Here is a tiny trained network, its code and every weight. The questions are about switching its units off for an input and a class, where a switched-off unit gives its printed mean instead of its output.

import numpy as np


def w(rows, s, z=0):
    codes = np.array(rows[::2]) - 128.0
    scale = np.full(codes.shape[1], s)
    scale[-1] = z or s
    return codes * scale


def norm(h):
    return h / np.sqrt((h * h).mean(-1, keepdims=True) + 1e-5)


def f(y):
    return y / 2 * (1 + np.tanh(0.7978845608 * (y + 0.044715 * y**3)))


def log_softmax(a):
    a = a - a.max(-1, keepdims=True)
    return a - np.log(np.exp(a).sum(-1, keepdims=True))


def net(x, mask):
    res = np.array(x, float).reshape(1, 7) / 4 @ E
    u = 0
    for l in range(4):
        y = f(norm(res) @ A[l][:, :-1].T + A[l][:, -1])
        res = res + np.where(mask[u : u + 8], y, B[l][:, -1]) @ B[l][:, :-1]
        u += 8
    return log_softmax(norm(res)[-1] @ U[:, :-1].T + U[:, -1])


A, B = {}, {}
E = w([
[145,183,102,42,19,179,145],'x0',
[60,37,156,136,136,102,89],'x1',
[2,141,201,138,111,99,200],'x2',
[126,169,180,216,20,109,64],'x3',
[147,107,108,130,104,37,162],'x4',
[164,76,173,199,96,138,157],'x5',
[65,123,166,172,164,163,213],'x6',
],0.0064)
A[0] = w([
[105,110,154,90,85,83,156,35],'0.n0',
[82,206,119,104,143,119,56,103],'0.n1',
[136,190,140,160,74,123,118,73],'0.n2',
[115,142,141,203,144,196,76,126],'0.n3',
[124,136,145,132,92,143,176,16],'0.n4',
[254,134,141,141,152,162,140,35],'0.n5',
[114,137,185,179,131,101,89,177],'0.n6',
[133,129,133,77,82,80,131,2],'0.n7',
],0.0095,0.0024)
B[0] = w([
[153,129,52,186,79,123,145,167],'0.n0',
[142,210,253,121,205,83,133,215],'0.n1',
[159,46,171,50,182,127,107,222],'0.n2',
[119,82,142,137,79,32,134,204],'0.n3',
[32,99,75,136,113,169,138,141],'0.n4',
[209,117,82,222,168,79,195,251],'0.n5',
[180,107,140,138,108,170,75,252],'0.n6',
[124,108,44,73,85,75,139,148],'0.n7',
],0.0068,0.003)
A[1] = w([
[151,131,114,150,96,164,146,101],'1.n0',
[163,222,168,150,202,126,159,153],'1.n1',
[113,102,60,46,131,151,166,138],'1.n2',
[102,117,181,173,142,176,190,83],'1.n3',
[198,195,60,89,99,165,53,107],'1.n4',
[105,243,75,40,55,165,77,5],'1.n5',
[3,129,138,75,118,119,69,98],'1.n6',
[83,117,77,117,249,170,73,102],'1.n7',
],0.0074,0.003)
B[1] = w([
[191,91,234,155,208,124,123,132],'1.n0',
[212,199,142,92,157,121,107,235],'1.n1',
[69,154,106,246,170,78,97,212],'1.n2',
[63,177,104,113,26,202,180,176],'1.n3',
[158,12,204,115,133,107,222,254],'1.n4',
[210,23,208,3,91,147,226,205],'1.n5',
[207,47,185,85,158,131,179,211],'1.n6',
[131,94,75,48,189,87,83,202],'1.n7',
],0.0058,0.0031)
A[2] = w([
[153,175,44,11,196,89,160,3],'2.n0',
[134,188,145,37,117,56,155,92],'2.n1',
[108,143,74,43,111,98,254,109],'2.n2',
[175,128,113,101,80,88,89,112],'2.n3',
[119,131,64,153,102,25,197,129],'2.n4',
[63,124,207,165,51,225,119,170],'2.n5',
[48,146,194,107,46,189,158,189],'2.n6',
[84,206,96,108,140,188,180,80],'2.n7',
],0.0081,0.0016)
B[2] = w([
[84,92,130,151,140,103,137,255],'2.n0',
[142,154,147,75,83,163,90,206],'2.n1',
[119,120,153,156,77,182,61,248],'2.n2',
[106,168,126,190,159,166,138,184],'2.n3',
[136,196,39,115,120,189,99,199],'2.n4',
[108,82,127,175,119,22,203,238],'2.n5',
[149,131,96,137,166,128,188,240],'2.n6',
[104,126,220,254,152,179,80,154],'2.n7',
],0.0097,0.0043)
A[3] = w([
[87,97,150,178,90,70,51,66],'3.n0',
[147,202,144,55,11,123,132,129],'3.n1',
[74,155,164,207,108,150,87,165],'3.n2',
[102,163,32,120,1,112,32,37],'3.n3',
[152,136,193,70,52,77,185,212],'3.n4',
[113,78,118,146,230,86,128,126],'3.n5',
[65,56,69,19,226,128,49,5],'3.n6',
[48,145,191,176,144,231,183,45],'3.n7',
],0.0075,0.0013)
B[3] = w([
[140,136,150,132,60,145,44,182],'3.n0',
[137,108,125,158,135,249,145,212],'3.n1',
[126,121,216,148,202,162,23,180],'3.n2',
[25,129,79,175,65,142,118,180],'3.n3',
[80,152,120,29,107,123,163,252],'3.n4',
[116,176,103,45,62,85,127,254],'3.n5',
[14,191,94,60,161,72,92,252],'3.n6',
[143,100,112,158,254,150,137,211],'3.n7',
],0.0091,0.0034)
U = w([
[59,138,31,159,50,195,112,113],'0',
[59,85,134,167,120,65,248,172],'1',
[252,127,42,153,156,124,168,185],'2',
[153,220,204,72,162,132,90,2],'3',
[31,166,69,30,179,83,82,154],'4',
[147,87,158,28,68,196,179,191],'5',
[134,95,200,182,62,79,33,79],'6',
[73,139,153,192,248,211,134,91],'7',
],0.016,0.0024)

Each question gives the input, the list of numbers given to net, and the class t.
The units are the neurons (one row each of A and B). Each row of codes is followed by its name. A weight is (code - 128) times the scale printed after its matrix; where a second scale follows, it is the last column's (A, B and U).
mask holds one flag per neuron, layer by layer. A switched-off neuron (its flag False) gives its mean, the last column of its row in B, instead of its output. The means were averaged over made-up inputs and are rounded, as every weight is.
A unit's drop is (log p(t) with every unit on - log p(t) with that unit switched off) / (log p(t) with every unit on - log p(t) with every unit switched off).
The circuit of an input: a set's keep is (log p(t) with only the set's units on - log p(t) with every unit switched off) / (log p(t) with every unit on - log p(t) with every unit switched off). Starting from the 12 units with the biggest drops (on a tie, the unit counted first), units are removed one at a time, each time the one whose removal leaves the highest keep (on an exact tie, the one counted first), for as long as the keep stays at least 0.8.
units of the circuit, in order: the units of the circuit, biggest drop first
k most important neurons: the k neurons with the biggest drops, biggest first
k most important neurons of layer l: the k neurons of layer l with the biggest drops, biggest first
drop of u: that unit's drop, to one decimal
input [-4,-3,-1,-1,6,-2,5], class 7: most important neuron of layer 0 -> 0.n2
input [0,-6,0,5,5,3,-7], class 2: units of the circuit, in order -> 0.n5, 2.n2
input [8,1,3,-5,-7,-6,4], class 7: 2 most important neurons -> 2.n7, 3.n7
input [5,-1,-7,7,3,-3,-7], class 5: units of the circuit, in order -> 1.n4, 1.n5
input [2,-3,4,-7,-5,2,-3], class 7: units of the circuit, in order -> 2.n7, 3.n7
input [3,-2,-8,4,8,-5,-6], class 5: 2 most important neurons -> 1.n4, 1.n5
input [1,-6,-4,8,-6,2,-5], class 2: 2 most important neurons -> 0.n5, 2.n2
input [6,5,-4,-4,-1,-4,-8], class 5: 3 most important neurons -> 1.n5, 1.n4, 0.n2
input [7,4,-4,3,4,2,4], class 0: 4 most important neurons -> 0.n7, 0.n6, 0.n1, 1.n2
input [4,-1,-4,2,7,-6,1], class 5: 3 most important neurons -> 1.n5, 1.n4, 0.n5
input [-7,-8,-4,-7,-4,-4,8], class 4: units of the circuit, in order -> 1.n7, 3.n5
input [-8,4,2,1,5,-3,-2], class 4: 2 most important neurons -> 3.n6, 2.n2
input [5,0,8,7,6,-3,1], class 0: 2 most important neurons -> 0.n0, 0.n7
input [8,-5,-1,-8,1,-4,-7], class 5: units of the circuit, in order -> 1.n5
input [-7,4,-2,4,6,5,7], class 6: 2 most important neurons -> 3.n0, 0.n6
input [-1,-1,1,5,-8,5,3], class 1: 2 most important neurons of layer 2 -> 2.n5, 2.n6
input [-7,1,7,8,-7,-3,4], class 1: 2 most important neurons -> 2.n5, 2.n6
input [-1,-6,-3,-1,-4,-6,0], class 3: 2 most important neurons -> 0.n1, 1.n1
input [3,1,-4,2,0,7,-8], class 2: 2 most important neurons -> 0.n5, 2.n2
input [-1,7,-3,2,-8,-6,-7], class 3: units of the circuit, in order -> 0.n1
input [-5,-1,4,-1,7,0,2], class 7: 2 most important neurons -> 0.n3, 1.n3
input [3,6,4,6,4,-3,-5], class 5: 2 most important neurons of layer 0 -> 0.n5, 0.n3
input [6,-4,-4,-4,-2,-8,8], class 7: 2 most important neurons -> 2.n7, 1.n2
input [-6,0,5,-7,1,4,2], class 7: 2 most important neurons -> 1.n3, 0.n2
input [5,4,3,7,7,3,-1], class 0: 2 most important neurons of layer 0 -> 0.n7, 0.n0
input [-6,-5,-6,1,0,-6,7], class 2: 2 most important neurons of layer 0 -> 0.n5, 0.n2
input [-7,3,-1,6,3,8,8], class 6: units of the circuit, in order -> 3.n0
input [4,7,-4,0,-1,2,-6], class 5: 2 most important neurons of layer 1 -> 1.n4, 1.n5
input [0,-4,-4,1,-2,6,7], class 2: drop of 0.n5 -> 2.2
